ganes: [3,-34,-11,-59,6,7,9,-16,-8,-68,-70,-61,-18,-49,-5,32,47,24]
nul: [3,-34,-11,-59,6,7,69,-12,46,-14,64,58,4,-49,-21,-61,-14,-50]
Fid: [-68,39,33,50,-78,-79,-78,35,7,48,53,78,46,58,47,73,-51,67]
tib: [3,-34,-11,-59,6,7,9,-16,-8,-68,-70,-61,-18,-49,-21,-61,-14,37]
Vab: [98,-70,-59,-34,9,-68,-8,-11,7,-61,-16,6,-51,-18,-53,-10,90,-14]
pumi: [98,-8,-38,18,110,108,104,-44,-18,27,31,-11,4,50,6,61,40,51]
Vub: [62,25,-4,52,65,63,58,-12,4,64,69,46,-14,31,-14,44,70,35]
q: [3,-34,-11,-59,6,7,9,-16,-8,-68,-70,-61,-18,-49,-5,32,47,24]
ganes
q: [-61,-16,6]
Vab
q: [-34,9,-68,-8,-11,7,-61,-16,6,-51,-18]
Vab
q: [-8,-38,18,110,108,104,-44]
pumi
q: [58,-12,4,64,69,46,-14]
Vub
q: [50,-78,-79,-78,35]
Fid

pumi: [-83,80,-78,-72,88,-73,-69,-78,-81,72,87,-79,-72,-76]
Vab: [74,-76,77,77,-71,67,77,73,77,-84,-69,73,75,69]
Vub: [-72,76,-74,-81,82,-65,-82,-76,-85,77,71,-80,-81,-80]
lodaz: [71,-72,77,72,-72,77,80,76,79,-76,-84,77,81,72]
dupek: [74,-78,77,74,-82,81,60,77,78,-85,-77,83,82,83]
ganes: [81,-78,79,60,-76,74,50,79,80,-74,-69,77,77,78]
nite: [-48,-1,-63,-73,-2,-74,-72,-51,-69,-9,3,-65,-63,-47]
nul: [79,-78,78,76,-85,82,77,-81,-82,-80,71,-76,-65,81]
tib: [-30,-47,-6,-5,-36,-17,17,-33,-17,-39,-48,-11,-11,-30]
q: [78,-85,-77,83,82,83]
dupek
q: [-5,-36,-17,17,-33]
tib
q: [82,-65,-82,-76,-85,77,71,-80,-81]
Vub
q: [71,-72,77,72,-72,77,80,76,79,-76,-84,77,81,72]
lodaz

Fid: [89,-93,94,91,94,-94,96,92]
Vab: [94,91,94,-95,-97,97,-99,-95]
ganes: [92,-97,98,94,97,-97,99,95]
q: [94,91,94,-94]
Fid
q: [92,-97]
ganes

pumi: [81,-51,62,46,41,4,43]
nite: [-63,62,-51,46,41,-3,-19]
pomi: [62,-51,46,43,65,-4,58]
ganes: [-91,54,-82,-83,-63,23,-68]
lodaz: [-74,91,-90,-106,-98,63,-113]
q: [62,-51,46,43,65]
pomi
q: [62,46,41]
pumi
q: [-51,62,46,41]
pumi
q: [62,-51,46,41]
nite

dupek: [84,-84,72,80,83]
tib: [-81,87,85,80,-83]
pumi: [-79,83,79,78,-78]
lodaz: [86,-82,-83,-78,84]
pomi: [-75,78,72,80,-86]
Vab: [86,-82,-83,59,84]
Fid: [87,-81,76,84,-81]
Vub: [-77,81,79,78,-85]
q: [85,80,-83]
tib
q: [-83,-78,84]
lodaz
q: [-84,72,80]
dupek
q: [72,80,-86]
pomi
q: [83,79,78]
pumi
q: [-75,78,72,80,-86]
pomi
q: [-81,87]
tib

lodaz: [-5,-40,-67,-113,43]
nite: [50,-7,76,66,17]
Vub: [-67,-5,-40,-27,27]
q: [50,-7]
nite
q: [-67,-113,43]
lodaz
q: [-5,-40,-67]
lodaz

Gaso: [-9,21,23,25,16,14]
Vub: [-30,21,23,25,16,14]
ganes: [25,17,23,25,16,26]
q: [-30,21,23,25,16,14]
Vub
q: [17,23]
ganes

pumi: [18,23,24,-23]
Vub: [-44,-48,-45,35]
tib: [-27,-28,-28,26]
nite: [103,99,98,-81]
Gaso: [69,67,68,-67]
Fid: [0,-1,-1,8]
dupek: [-1,0,-1,-3]
Vab: [-23,-22,-21,-43]
lodaz: [0,-4,-3,7]
ganes: [-23,-22,-21,16]
nul: [12,11,-68,73]
pomi: [74,72,73,-68]
q: [73,-68]
pomi
q: [0,-1,-1]
Fid
q: [-48,-45]
Vub
q: [-1,0,-1]
dupek
q: [-1,0]
dupek

tib: [99,101,-92,104,97,-101,-105,108]
Gaso: [99,101,-92,104,97,87,99,-99]
dupek: [93,106,-92,104,97,87,99,-99]
ganes: [-100,-100,93,-100,87,97,106,-93]
q: [97,106]
ganes
q: [106,-92]
dupek
q: [-100,93]
ganes
q: [99,101,-92,104,97,87,99,-99]
Gaso
q: [104,97,-101,-105]
tib
q: [99,101,-92,104,97,87,99]
Gaso

Gaso: [-21,-28,72,67,41,-6,-18,9,32,-106,72,22]
Fid: [7,-29,4,-25,113,87,88,58,-25,-14,-23,-10]
nul: [26,17,22,7,-26,4,-25,113,87,88,58,-25]
ganes: [44,29,42,-9,-74,10,34,19,-29,25,17,22]
tib: [-1,-9,39,12,62,42,8,-74,5,18,-17,-91]
lodaz: [13,-61,-46,25,9,96,-20,36,-36,-5,-67,45]
q: [25,17,22]
ganes
q: [7,-26,4,-25,113,87,88,58,-25]
nul
q: [7,-29,4,-25,113,87,88,58,-25,-14,-23,-10]
Fid
q: [26,17,22,7,-26,4,-25,113,87,88,58,-25]
nul

